Below is a small trained network, with its code and all its weights. Each question gives an input and a target symbol and asks what happens when units are switched off, that is, made to give their printed mean instead of their output.

import numpy as np


def w(rows, s, z=0):
    codes = np.array(rows[::2]) - 128.0
    scale = np.full(codes.shape[1], s)
    scale[-1] = z or s
    return codes * scale


def f(y):
    return y / 2 * (1 + np.tanh(0.7978845608 * (y + 0.044715 * y**3)))


def softmax(a):
    e = np.exp(a - a.max(-1, keepdims=True))
    return e / e.sum(-1, keepdims=True)


def log_softmax(a):
    a = a - a.max(-1, keepdims=True)
    return a - np.log(np.exp(a).sum(-1, keepdims=True))


def net(x, mask):
    ids = ['αβδζηθμπτω'.index(c) for c in x.split()]
    T = len(ids)
    res = E[ids] + P[:T]
    u = 0
    for l in range(3):
        r = res
        for j in range(2):
            rows = slice(2 * j, 2 * j + 2)
            q, k, v = (r @ M[l][rows].T for M in (Q, K, V))
            z = softmax(np.where(np.tri(T) > 0, q @ k.T / 2**0.5, -1e9)) @ v
            o = O[l][rows]
            res = res + np.where(mask[u + j], z, o[:, -1]) @ o[:, :-1]
        u += 2
        y = f(res @ A[l][:, :-1].T + A[l][:, -1])
        res = res + np.where(mask[u : u + 4], y, B[l][:, -1]) @ B[l][:, :-1]
        u += 4
    return log_softmax(res[-1] @ U[:, :-1].T + U[:, -1])


Q, K, V, O, A, B = {}, {}, {}, {}, {}, {}
E = w([
[156,126,122],'α',
[155,97,84],'β',
[6,127,142],'δ',
[102,75,138],'ζ',
[164,98,72],'η',
[154,91,70],'θ',
[76,96,144],'μ',
[160,103,86],'π',
[138,143,206],'τ',
[109,157,61],'ω',
],0.027)
P = w([
[177,169,145],'0',
[169,168,138],'1',
[154,152,142],'2',
[145,153,135],'3',
[149,161,136],'4',
[184,162,134],'5',
[185,172,143],'6',
[189,177,145],'7',
[215,196,142],'8',
[220,228,141],'9',
[225,230,128],'10',
[253,232,150],'11',
[238,224,175],'12',
],0.0037)
Q[0] = w([
[109,3,85],'L0H0',
[62,95,118],'L0H0',
[165,112,85],'L0H1',
[107,131,118],'L0H1',
],0.014)
K[0] = w([
[2,132,227],'L0H0',
[97,141,74],'L0H0',
[58,239,131],'L0H1',
[140,30,220],'L0H1',
],0.0091)
V[0] = w([
[95,83,105],'L0H0',
[27,96,254],'L0H0',
[178,82,218],'L0H1',
[192,214,71],'L0H1',
],0.0044)
O[0] = w([
[155,174,113,184],'L0H0',
[247,97,151,252],'L0H0',
[57,26,140,115],'L0H1',
[245,1,248,80],'L0H1',
],0.0047,0.0037)
A[0] = w([
[212,36,3,127],'L0N0',
[52,141,145,138],'L0N1',
[120,237,71,83],'L0N2',
[178,244,201,4],'L0N3',
],0.0058,0.0035)
B[0] = w([
[180,254,205,253],'L0N0',
[116,5,179,133],'L0N1',
[92,35,76,125],'L0N2',
[49,198,204,114],'L0N3',
],0.0065,0.0062)
Q[1] = w([
[74,179,94],'L1H0',
[175,3,133],'L1H0',
[88,58,144],'L1H1',
[94,119,90],'L1H1',
],0.011)
K[1] = w([
[65,254,59],'L1H0',
[57,126,95],'L1H0',
[91,205,116],'L1H1',
[151,116,83],'L1H1',
],0.0079)
V[1] = w([
[196,66,190],'L1H0',
[179,247,198],'L1H0',
[155,24,142],'L1H1',
[82,39,2],'L1H1',
],0.0074)
O[1] = w([
[64,253,140,253],'L1H0',
[23,91,113,183],'L1H0',
[140,168,114,195],'L1H1',
[84,175,152,67],'L1H1',
],0.0063,0.0018)
A[1] = w([
[162,121,95,105],'L1N0',
[130,11,155,254],'L1N1',
[189,71,101,148],'L1N2',
[160,214,2,82],'L1N3',
],0.0096,0.0065)
B[1] = w([
[157,203,161,145],'L1N0',
[96,204,18,232],'L1N1',
[81,230,139,175],'L1N2',
[3,36,225,254],'L1N3',
],0.0082,0.0062)
Q[2] = w([
[160,31,177],'L2H0',
[145,40,55],'L2H0',
[83,113,247],'L2H1',
[150,102,105],'L2H1',
],0.012)
K[2] = w([
[129,36,74],'L2H0',
[175,79,138],'L2H0',
[125,254,52],'L2H1',
[145,136,95],'L2H1',
],0.012)
V[2] = w([
[88,151,15],'L2H0',
[2,83,254],'L2H0',
[22,28,141],'L2H1',
[53,190,112],'L2H1',
],0.0091)
O[2] = w([
[56,124,119,189],'L2H0',
[108,57,73,241],'L2H0',
[2,106,113,147],'L2H1',
[158,77,166,255],'L2H1',
],0.0099,0.0047)
A[2] = w([
[113,81,180,102],'L2N0',
[201,144,144,5],'L2N1',
[146,97,250,191],'L2N2',
[135,128,210,103],'L2N3',
],0.012,0.0025)
B[2] = w([
[133,162,100,189],'L2N0',
[10,56,249,123],'L2N1',
[140,84,113,254],'L2N2',
[176,103,92,185],'L2N3',
],0.014,0.0059)
U = w([
[114,65,253,165],'α',
[147,179,55,166],'β',
[20,41,178,86],'δ',
[190,2,154,176],'ζ',
[124,121,94,96],'η',
[102,150,131,148],'θ',
[165,29,28,40],'μ',
[139,247,146,254],'π',
[116,86,154,76],'τ',
[119,90,133,47],'ω',
],0.0075,0.0076)

Each question gives the input, a string of symbols that net reads in full, and the target symbol t.
The units are the heads (2 rows each of Q, K, V and O) and the neurons (one row each of A and B). Each row of codes is followed by its name. A weight is (code - 128) times the scale printed after its matrix; where a second scale follows, it is the last column's (O, A, B and U).
mask holds one flag per unit, layer by layer, with each layer's heads first. A switched-off unit (its flag False) gives its mean, the last column of its rows in O or B, instead of its output. The means were averaged over made-up inputs and are rounded, as every weight is.
A unit's drop is (log p(t) with every unit on - log p(t) with that unit switched off) / (log p(t) with every unit on - log p(t) with every unit switched off).
The circuit of an input: a set's keep is (log p(t) with only the set's units on - log p(t) with every unit switched off) / (log p(t) with every unit on - log p(t) with every unit switched off). Starting from the 12 units with the biggest drops (on a tie, the unit counted first), units are removed one at a time, each time the one whose removal leaves the highest keep (on an exact tie, the one counted first), for as long as the keep stays at least 0.8.
units of the circuit, in order: the units of the circuit, biggest drop first
k most important neurons: the k neurons with the biggest drops, biggest first
k most important neurons of layer l: the k neurons of layer l with the biggest drops, biggest first
which heads matter: for each layer, one digit per head in row order, 1 if its drop is at least 0.15 and else 0, layers parted by /
input α ζ ζ θ ζ π ζ η, target ζ: 2 most important neurons : L1N3; L1N1
input ζ α β, target α: which heads matter : 01 / 10 / 11
input τ ζ β β δ θ θ, target δ: units of the circuit, in order : L1N3; L0H1
input α β δ α θ π ζ ζ ζ ζ μ ζ π, target ζ: which heads matter : 10 / 00 / 01
input δ ω α, target δ: which heads matter : 01 / 01 / 01
input ζ ω α τ μ α α ζ ζ δ θ, target δ: 3 most important neurons : L1N3; L1N1; L0N1
input ζ δ ζ α μ ζ ζ α, target ζ: units of the circuit, in order : L1N1; L1N3; L2H1; L2N2
input ζ μ θ θ π π ζ θ τ π ζ, target μ: 3 most important neurons : L1N3; L1N1; L0N3
input ζ θ μ π α τ ζ ζ θ β ω ζ β, target ζ: 2 most important neurons of layer 1 : L1N1; L1N3
input ζ θ η μ δ τ, target δ: most important neuron of layer 0 : L0N0
input ζ θ π π π ζ β ζ δ δ τ δ ζ, target μ: units of the circuit, in order : L2H0; L1N1
input ζ τ α β, target α: which heads matter : 11 / 00 / 11
input ζ ζ β ζ ζ θ ζ β ζ ζ π ζ θ, target ζ: 4 most important neurons : L1N3; L1N1; L0N0; L2N2
input π θ π θ τ δ τ β, target δ: 2 most important neurons of layer 0 : L0N1; L0N0
input θ β τ τ μ, target μ: units of the circuit, in order : L2H0; L0N3
input δ π π ζ ζ β ζ ω ζ π ζ β θ, target ζ: which heads matter : 10 / 10 / 01
input ζ ζ π ζ δ δ ζ α β β ζ ζ, target π: which heads matter : 11 / 10 / 00
input ζ ζ ζ ζ ζ π ζ ζ α, target ζ: units of the circuit, in order : L1N1; L1N3; L2N2; L2H1
input β π β, target π: units of the circuit, in order : L2H0
input β θ ζ β α ζ π ζ π δ β τ, target δ: which heads matter : 10 / 10 / 10
input β ζ η π ζ π δ β, target δ: 3 most important neurons : L1N3; L1N1; L0N0
input δ β δ π α, target δ: which heads matter : 01 / 00 / 01
input β τ π θ ζ δ π ζ, target β: 3 most important neurons : L1N3; L1N1; L0N0
input π τ α δ ζ δ ζ ζ π ω ζ, target δ: which heads matter : 01 / 00 / 01
input τ ω α ζ β ζ η, target ζ: 2 most important neurons : L1N3; L0N0
